Below are the code and all the weights of a small trained network. Each question names an input and a target symbol and asks about switching units off, where a switched-off unit gives its printed mean instead of its output.

import numpy as np


def w(rows, s, z=0):
    codes = np.array(rows[::2]) - 128.0
    scale = np.full(codes.shape[1], s)
    scale[-1] = z or s
    return codes * scale


def f(y):
    return y / 2 * (1 + np.tanh(0.7978845608 * (y + 0.044715 * y**3)))


def softmax(a):
    e = np.exp(a - a.max(-1, keepdims=True))
    return e / e.sum(-1, keepdims=True)


def log_softmax(a):
    a = a - a.max(-1, keepdims=True)
    return a - np.log(np.exp(a).sum(-1, keepdims=True))


def net(x, mask):
    ids = ['Ψαβεζηπστ'.index(c) for c in x.split()]
    T = len(ids)
    res = E[ids] + P[:T]
    u = 0
    for l in range(2):
        q, k, v = (res @ M[l].T for M in (Q, K, V))
        z = softmax(np.where(np.tri(T) > 0, q @ k.T / 3**0.5, -1e9)) @ v
        res = res + np.where(mask[u], z, O[l][:, -1]) @ O[l][:, :-1]
        u += 1
        y = f(res @ A[l][:, :-1].T + A[l][:, -1])
        res = res + np.where(mask[u : u + 8], y, B[l][:, -1]) @ B[l][:, :-1]
        u += 8
    return log_softmax(res[-1] @ U[:, :-1].T + U[:, -1])


Q, K, V, O, A, B = {}, {}, {}, {}, {}, {}
E = w([
[151,108,119],'Ψ',
[159,169,135],'α',
[126,127,112],'β',
[118,96,102],'ε',
[143,105,114],'ζ',
[112,85,96],'η',
[140,169,125],'π',
[177,177,145],'σ',
[120,100,251],'τ',
],0.018)
P = w([
[238,187,147],'0',
[152,180,131],'1',
[109,157,113],'2',
[72,162,106],'3',
[49,147,96],'4',
[30,145,88],'5',
[2,145,82],'6',
[68,129,186],'7',
[3,135,67],'8',
[54,159,205],'9',
],0.0079)
Q[0] = w([
[46,179,132],'0.h1',
[208,2,144],'0.h1',
[190,175,148],'0.h1',
],0.0091)
K[0] = w([
[48,205,150],'0.h1',
[253,90,31],'0.h1',
[240,151,167],'0.h1',
],0.0061)
V[0] = w([
[121,175,254],'0.h1',
[164,112,104],'0.h1',
[169,142,38],'0.h1',
],0.0099)
O[0] = w([
[195,52,10,255],'0.h1',
[124,195,160,105],'0.h1',
[135,204,104,114],'0.h1',
],0.014,0.0032)
A[0] = w([
[97,111,182,19],'0.n1',
[168,157,154,137],'0.n2',
[117,198,171,80],'0.n3',
[122,77,107,110],'0.n4',
[108,86,109,121],'0.n5',
[165,75,246,255],'0.n6',
[79,59,85,195],'0.n7',
[138,167,126,182],'0.n8',
],0.013,0.0047)
B[0] = w([
[153,58,85,123],'0.n1',
[133,183,102,139],'0.n2',
[236,112,133,144],'0.n3',
[197,170,136,180],'0.n4',
[148,140,253,170],'0.n5',
[36,77,58,178],'0.n6',
[185,103,196,254],'0.n7',
[32,188,125,163],'0.n8',
],0.0066,0.0072)
Q[1] = w([
[98,192,98],'1.h1',
[118,124,254],'1.h1',
[117,88,194],'1.h1',
],0.0068)
K[1] = w([
[146,92,1],'1.h1',
[191,75,148],'1.h1',
[21,50,84],'1.h1',
],0.0065)
V[1] = w([
[229,162,137],'1.h1',
[77,20,251],'1.h1',
[98,253,90],'1.h1',
],0.0069)
O[1] = w([
[137,98,245,220],'1.h1',
[189,158,124,3],'1.h1',
[115,132,193,138],'1.h1',
],0.012,0.0045)
A[1] = w([
[200,76,99,196],'1.n1',
[74,123,205,85],'1.n2',
[2,59,171,153],'1.n3',
[154,185,245,50],'1.n4',
[102,92,118,213],'1.n5',
[205,99,39,72],'1.n6',
[198,239,96,159],'1.n7',
[79,24,160,1],'1.n8',
],0.0086,0.0036)
B[1] = w([
[66,144,121,224],'1.n1',
[169,227,113,204],'1.n2',
[123,199,169,254],'1.n3',
[227,73,212,173],'1.n4',
[99,135,169,160],'1.n5',
[82,209,116,212],'1.n6',
[146,136,180,134],'1.n7',
[255,104,167,155],'1.n8',
],0.0086,0.01)
U = w([
[47,239,87,203],'Ψ',
[127,96,120,134],'α',
[144,125,120,4],'β',
[235,183,167,181],'ε',
[146,51,143,232],'ζ',
[254,135,74,204],'η',
[146,150,100,5],'π',
[161,77,139,102],'σ',
[202,129,114,18],'τ',
],0.0084,0.0044)

Each question gives the input, a string of symbols that net reads in full, and the target symbol t.
The units are the heads (3 rows each of Q, K, V and O) and the neurons (one row each of A and B). Each row of codes is followed by its name. A weight is (code - 128) times the scale printed after its matrix; where a second scale follows, it is the last column's (O, A, B and U).
mask holds one flag per unit, layer by layer, with each layer's heads first. A switched-off unit (its flag False) gives its mean, the last column of its rows in O or B, instead of its output. The means were averaged over made-up inputs and are rounded, as every weight is.
A unit's drop is (log p(t) with every unit on - log p(t) with that unit switched off) / (log p(t) with every unit on - log p(t) with every unit switched off).
The circuit of an input: a set's keep is (log p(t) with only the set's units on - log p(t) with every unit switched off) / (log p(t) with every unit on - log p(t) with every unit switched off). Starting from the 12 units with the biggest drops (on a tie, the unit counted first), units are removed one at a time, each time the one whose removal leaves the highest keep (on an exact tie, the one counted first), for as long as the keep stays at least 0.8.
units of the circuit, in order: the units of the circuit, biggest drop first
most important unit: the unit with the biggest drop
k most important neurons: the k neurons with the biggest drops, biggest first
top k neurons in layer l: the k neurons of layer l with the biggest drops, biggest first
drop when u is switched off: that unit's drop, to one decimal
input π ε α ζ ζ η, target ε: most important unit	0.n6
input τ σ α ζ τ β τ α π, target η: 4 most important neurons	(0.n7, 0.n5, 0.n4, 1.n3)
input α τ τ τ α, target η: top 2 neurons in layer 0	(0.n4, 0.n5)
input α α π η π π β, target ε: 2 most important neurons	(0.n6, 1.n8)
input π η α τ α τ, target Ψ: units of the circuit, in order	(0.n6, 1.n4)
input ζ β β τ α β τ ζ, target Ψ: units of the circuit, in order	(1.h1, 1.n4, 1.n8)
input ε β η π π η τ ζ, target Ψ: 2 most important neurons	(1.n4, 0.n6)
input σ Ψ σ η Ψ α π α β, target ε: units of the circuit, in order	(0.n6, 0.h1, 1.n1, 1.n6)
input ε ζ π η, target ε: 2 most important neurons	(0.n6, 0.n3)
input β α α α Ψ, target ε: top 2 neurons in layer 0	(0.n6, 0.n2)
input π Ψ π ε, target ε: units of the circuit, in order	(1.h1, 0.h1, 0.n6, 1.n4)
input τ π π τ, target Ψ: 4 most important neurons	(0.n6, 1.n6, 1.n1, 1.n4)
input ζ η β η π, target ε: top 3 neurons in layer 1	(1.n4, 1.n1, 1.n6)
input π π σ ε, target ε: most important unit	1.h1
input σ σ β π π ζ, target ε: top 2 neurons in layer 0	(0.n6, 0.n2)
input σ π β π π α ζ, target ε: 2 most important neurons	(0.n6, 1.n8)
input π π α β π π π π Ψ, target ε: 3 most important neurons	(0.n6, 1.n8, 1.n1)
input η η η π, target ε: drop when 1.n1 is switched off	0.1
